Below are the code and all the weights of a small trained network. Each question names an input and a class and asks about switching units off, where a switched-off unit gives its printed mean instead of its output.

import numpy as np


def w(rows, s, z=0):
    codes = np.array(rows[::2]) - 128.0
    scale = np.full(codes.shape[1], s)
    scale[-1] = z or s
    return codes * scale


def f(y):
    return np.maximum(y, 0)


def log_softmax(a):
    a = a - a.max(-1, keepdims=True)
    return a - np.log(np.exp(a).sum(-1, keepdims=True))


def net(x, mask):
    res = np.array(x, float).reshape(1, 7) / 4 @ E
    y = f(res @ A[0][:, :-1].T + A[0][:, -1])
    res = res + np.where(mask, y, B[0][:, -1]) @ B[0][:, :-1]
    return log_softmax(res[-1] @ U[:, :-1].T + U[:, -1])


A, B = {}, {}
E = w([
[179,2,42,135,160,27,148],'x0',
[115,114,247,72,243,66,156],'x1',
[94,131,123,78,97,107,140],'x2',
[148,228,79,187,185,71,239],'x3',
[155,145,76,39,193,220,141],'x4',
[162,125,135,183,156,145,108],'x5',
[113,126,131,109,116,120,138],'x6',
],0.0068)
A[0] = w([
[126,107,196,241,48,77,118,240],'neuron 1',
[75,136,174,122,101,50,131,228],'neuron 2',
[185,144,103,179,91,154,99,104],'neuron 3',
[122,191,185,120,104,185,131,38],'neuron 4',
[129,113,201,98,217,99,135,16],'neuron 5',
[122,138,57,189,31,156,123,46],'neuron 6',
[151,174,82,122,194,155,169,156],'neuron 7',
[94,39,181,60,79,197,57,247],'neuron 8',
[157,46,100,139,137,68,129,141],'neuron 9',
[122,137,22,129,84,141,107,10],'neuron 10',
[154,147,58,180,39,160,124,2],'neuron 11',
[147,180,88,132,109,136,181,82],'neuron 12',
[130,124,183,206,102,78,110,190],'neuron 13',
[97,119,213,153,202,91,123,65],'neuron 14',
[87,181,174,173,104,141,117,61],'neuron 15',
[159,44,41,98,160,71,145,32],'neuron 16',
[171,142,86,62,218,206,109,225],'neuron 17',
[134,188,172,106,100,162,136,10],'neuron 18',
[116,254,87,142,133,53,207,152],'neuron 19',
[96,212,182,131,110,168,124,30],'neuron 20',
],0.0078,0.0031)
B[0] = w([
[168,193,34,50,66,194,132,239],'neuron 1',
[112,183,87,100,156,189,182,199],'neuron 2',
[86,111,118,124,197,144,131,180],'neuron 3',
[132,54,197,220,55,98,135,173],'neuron 4',
[42,78,172,81,193,172,153,180],'neuron 5',
[76,87,138,89,253,176,148,205],'neuron 6',
[152,179,122,118,116,114,66,196],'neuron 7',
[186,194,79,177,194,52,8,254],'neuron 8',
[141,113,138,169,52,142,177,206],'neuron 9',
[71,68,166,94,170,175,143,181],'neuron 10',
[34,62,160,94,232,122,169,195],'neuron 11',
[143,118,144,136,155,152,73,170],'neuron 12',
[140,163,89,51,116,147,169,198],'neuron 13',
[60,106,131,104,198,168,139,183],'neuron 14',
[146,99,143,137,82,136,135,171],'neuron 15',
[160,77,202,234,40,124,192,208],'neuron 16',
[166,196,96,77,56,210,207,222],'neuron 17',
[117,63,183,191,94,92,175,157],'neuron 18',
[193,103,85,109,173,22,7,235],'neuron 19',
[152,24,254,204,27,91,175,179],'neuron 20',
],0.0064,0.0083)
U = w([
[6,52,147,110,215,155,169,57],'0',
[159,37,172,235,2,100,184,58],'1',
[150,162,100,129,100,136,136,252],'2',
[134,162,99,137,112,126,134,254],'3',
[163,202,73,70,56,177,170,105],'4',
[172,150,89,170,153,34,31,53],'5',
],0.0075,0.0045)

Each question gives the input, the list of numbers given to net, and the class t.
The units are the neurons (one row each of A and B). Each row of codes is followed by its name. A weight is (code - 128) times the scale printed after its matrix; where a second scale follows, it is the last column's (A, B and U).
mask holds one flag per neuron, in row order. A switched-off neuron (its flag False) gives its mean, the last column of its row in B, instead of its output. The means were averaged over made-up inputs and are rounded, as every weight is.
A unit's drop is (log p(t) with every unit on - log p(t) with that unit switched off) / (log p(t) with every unit on - log p(t) with every unit switched off).
The circuit of an input: a set's keep is (log p(t) with only the set's units on - log p(t) with every unit switched off) / (log p(t) with every unit on - log p(t) with every unit switched off). Starting from the 12 units with the biggest drops (on a tie, the unit counted first), units are removed one at a time, each time the one whose removal leaves the highest keep (on an exact tie, the one counted first), for as long as the keep stays at least 0.8.
units of the circuit, in order: the units of the circuit, biggest drop first
unit that matters most: the unit with the biggest drop
top k neurons: the k neurons with the biggest drops, biggest first
drop of u: that unit's drop, to one decimal
input [-1,5,4,-4,8,-3,7], class 4: unit that matters most -> neuron 17
input [-6,-6,1,-5,-2,0,0], class 0: units of the circuit, in order -> [neuron 6; neuron 11]
input [-4,4,-2,-7,-3,5,7], class 5: top 2 neurons -> [neuron 8; neuron 17]
input [-3,6,3,5,-7,5,-7], class 4: units of the circuit, in order -> [neuron 1; neuron 13]
input [5,-6,-2,-1,6,-4,-7], class 0: top 3 neurons -> [neuron 10; neuron 11; neuron 1]
input [-7,-8,1,5,-7,-3,-8], class 0: top 2 neurons -> [neuron 6; neuron 11]
input [-7,5,-2,-7,-2,-1,1], class 1: top 2 neurons -> [neuron 20; neuron 4]
input [6,-6,4,-6,1,0,-3], class 0: units of the circuit, in order -> [neuron 6; neuron 10]
input [8,5,8,-7,2,2,7], class 1: top 2 neurons -> [neuron 16; neuron 9]
input [-8,1,-5,5,8,-7,8], class 1: units of the circuit, in order -> [neuron 20; neuron 4]
input [6,-2,-6,7,3,-5,7], class 5: top 3 neurons -> [neuron 19; neuron 7; neuron 20]
input [-7,-7,-2,-3,-7,6,-6], class 0: top 3 neurons -> [neuron 6; neuron 11; neuron 3]
input [7,-3,-5,5,-1,-7,5], class 1: top 3 neurons -> [neuron 16; neuron 8; neuron 9]
input [7,-4,-1,-8,-8,-4,-6], class 4: units of the circuit, in order -> [neuron 1]
input [-4,-3,4,1,-7,-1,-7], class 4: top 2 neurons -> [neuron 1; neuron 13]
input [-3,1,-2,-7,6,5,8], class 5: top 2 neurons -> [neuron 8; neuron 1]
input [5,-8,7,2,7,-2,-1], class 0: drop of neuron 11 -> 0.2
input [-8,-2,-2,8,-2,-5,-6], class 1: drop of neuron 5 -> 0.0
input [-1,-2,-1,-7,4,4,3], class 5: drop of neuron 2 -> 0.1
input [3,5,1,-8,8,1,3], class 4: units of the circuit, in order -> [neuron 17]
